Below is a small trained network, with its code and all its weights. Each question gives an input and a target symbol and asks what happens when units are switched off, that is, made to give their printed mean instead of their output.

import numpy as np


def w(rows, s, z=0):
    codes = np.array(rows[::2]) - 128.0
    scale = np.full(codes.shape[1], s)
    scale[-1] = z or s
    return codes * scale


def norm(h):
    return h / np.sqrt((h * h).mean(-1, keepdims=True) + 1e-5)


def f(y):
    return np.maximum(y, 0)


def softmax(a):
    e = np.exp(a - a.max(-1, keepdims=True))
    return e / e.sum(-1, keepdims=True)


def log_softmax(a):
    a = a - a.max(-1, keepdims=True)
    return a - np.log(np.exp(a).sum(-1, keepdims=True))


def net(x, mask):
    ids = ['ΔΦηλξπ'.index(c) for c in x.split()]
    T = len(ids)
    res = E[ids] + P[:T]
    r = norm(res)
    for j in range(3):
        rows = slice(3 * j, 3 * j + 3)
        q, k, v = (r @ M[0][rows].T for M in (Q, K, V))
        z = softmax(np.where(np.tri(T) > 0, q @ k.T / 3**0.5, -1e9)) @ v
        o = O[0][rows]
        res = res + np.where(mask[j], z, o[:, -1]) @ o[:, :-1]
    y = f(norm(res) @ A[0][:, :-1].T + A[0][:, -1])
    res = res + np.where(mask[3:7], y, B[0][:, -1]) @ B[0][:, :-1]
    return log_softmax(norm(res)[-1] @ U[:, :-1].T + U[:, -1])


Q, K, V, O, A, B = {}, {}, {}, {}, {}, {}
E = w([
[105,162,207,71,170,115],'Δ',
[103,51,122,120,116,169],'Φ',
[106,159,81,10,103,130],'η',
[184,144,172,132,36,52],'λ',
[69,134,107,124,131,71],'ξ',
[3,179,160,105,62,134],'π',
],0.018)
P = w([
[202,129,112,198,107,168],'0',
[63,86,140,46,139,96],'1',
[62,99,153,74,152,115],'2',
[84,94,141,56,150,115],'3',
[92,72,142,34,156,115],'4',
[84,68,128,20,151,113],'5',
[88,78,117,6,155,118],'6',
[96,53,131,8,140,99],'7',
],0.012)
Q[0] = w([
[99,94,154,106,81,167],'head 0',
[99,153,92,113,197,103],'head 0',
[94,160,218,23,124,94],'head 0',
[137,236,72,185,188,169],'head 1',
[168,197,135,189,131,147],'head 1',
[161,116,170,99,6,96],'head 1',
[178,143,93,110,101,173],'head 2',
[144,167,114,162,104,141],'head 2',
[155,50,125,136,44,96],'head 2',
],0.011)
K[0] = w([
[128,216,126,145,111,145],'head 0',
[75,112,111,132,160,149],'head 0',
[194,137,133,173,130,192],'head 0',
[99,123,148,32,181,55],'head 1',
[91,125,138,110,244,121],'head 1',
[105,122,109,192,35,120],'head 1',
[99,135,121,222,142,136],'head 2',
[52,110,144,168,115,99],'head 2',
[108,177,150,113,150,200],'head 2',
],0.011)
V[0] = w([
[115,52,143,90,33,180],'head 0',
[53,126,57,147,140,121],'head 0',
[95,148,69,56,188,94],'head 0',
[169,1,157,80,154,185],'head 1',
[59,97,126,112,165,91],'head 1',
[121,222,183,65,97,120],'head 1',
[98,107,137,117,157,53],'head 2',
[145,139,223,85,67,123],'head 2',
[198,156,17,106,71,61],'head 2',
],0.0094)
O[0] = w([
[159,58,152,136,126,175,190],'head 0',
[169,119,164,135,131,146,131],'head 0',
[143,116,141,42,82,101,30],'head 0',
[112,154,194,136,120,84,3],'head 1',
[113,157,123,155,66,249,49],'head 1',
[103,90,147,189,116,126,65],'head 1',
[146,53,98,107,162,71,221],'head 2',
[137,132,183,90,68,136,229],'head 2',
[192,154,96,166,88,107,167],'head 2',
],0.012,0.0054)
A[0] = w([
[62,254,106,116,175,63,138],'neuron 0',
[186,150,157,215,99,52,3],'neuron 1',
[124,106,136,155,116,123,75],'neuron 2',
[97,85,65,90,129,157,55],'neuron 3',
],0.0072,0.0017)
B[0] = w([
[203,154,22,91,130,148,194],'neuron 0',
[63,30,54,2,211,105,175],'neuron 1',
[7,24,196,83,250,96,139],'neuron 2',
[224,219,225,186,30,211,253],'neuron 3',
],0.0055,0.0038)
U = w([
[1,202,145,143,89,148,142],'Δ',
[146,194,242,107,241,137,126],'Φ',
[150,130,186,142,19,73,4],'η',
[94,94,56,156,205,68,166],'λ',
[151,199,76,64,143,182,200],'ξ',
[92,42,149,175,142,219,41],'π',
],0.0067,0.0017)

Each question gives the input, a string of symbols that net reads in full, and the target symbol t.
The units are the heads (3 rows each of Q, K, V and O) and the neurons (one row each of A and B). Each row of codes is followed by its name. A weight is (code - 128) times the scale printed after its matrix; where a second scale follows, it is the last column's (O, A, B and U).
mask holds one flag per unit, heads first, then neurons. A switched-off unit (its flag False) gives its mean, the last column of its rows in O or B, instead of its output. The means were averaged over made-up inputs and are rounded, as every weight is.
A unit's drop is (log p(t) with every unit on - log p(t) with that unit switched off) / (log p(t) with every unit on - log p(t) with every unit switched off).
The circuit of an input: a set's keep is (log p(t) with only the set's units on - log p(t) with every unit switched off) / (log p(t) with every unit on - log p(t) with every unit switched off). Starting from all 7 units, units are removed one at a time, each time the one whose removal leaves the highest keep (on an exact tie, the one counted first), for as long as the keep stays at least 0.8.
units of the circuit, in order: the units of the circuit, biggest drop first
k most important neurons: the k neurons with the biggest drops, biggest first
which heads matter: for each layer, one digit per head in row order, 1 if its drop is at least 0.15 and else 0, layers parted by /
drop of u: that unit's drop, to one decimal
input π Φ λ, target π: units of the circuit, in order => [head 1; head 0]
input ξ λ η Δ, target ξ: which heads matter => 010
input λ λ λ Δ, target λ: 2 most important neurons => [neuron 3; neuron 0]
input η ξ Φ ξ ξ ξ π, target η: which heads matter => 110
input Φ ξ π, target Φ: which heads matter => 110
input ξ Φ Φ, target ξ: units of the circuit, in order => [head 1]
input Δ λ π λ ξ ξ λ, target Δ: which heads matter => 111
input η ξ ξ, target η: units of the circuit, in order => [head 0; head 2]
input λ ξ ξ ξ η Φ λ, target λ: units of the circuit, in order => [head 0; head 1]
input π Δ Φ ξ λ, target π: units of the circuit, in order => [head 1; head 2]
input λ ξ η λ, target λ: units of the circuit, in order => [head 0; neuron 1]
input ξ Δ λ, target ξ: drop of head 1 => 0.9
input Δ ξ π ξ, target Δ: drop of head 1 => 0.4
input Φ η π ξ λ ξ ξ π, target Φ: units of the circuit, in order => [head 1]
input ξ ξ ξ π, target ξ: units of the circuit, in order => [head 1; head 0]
input Φ ξ ξ, target Φ: drop of head 2 => -0.2
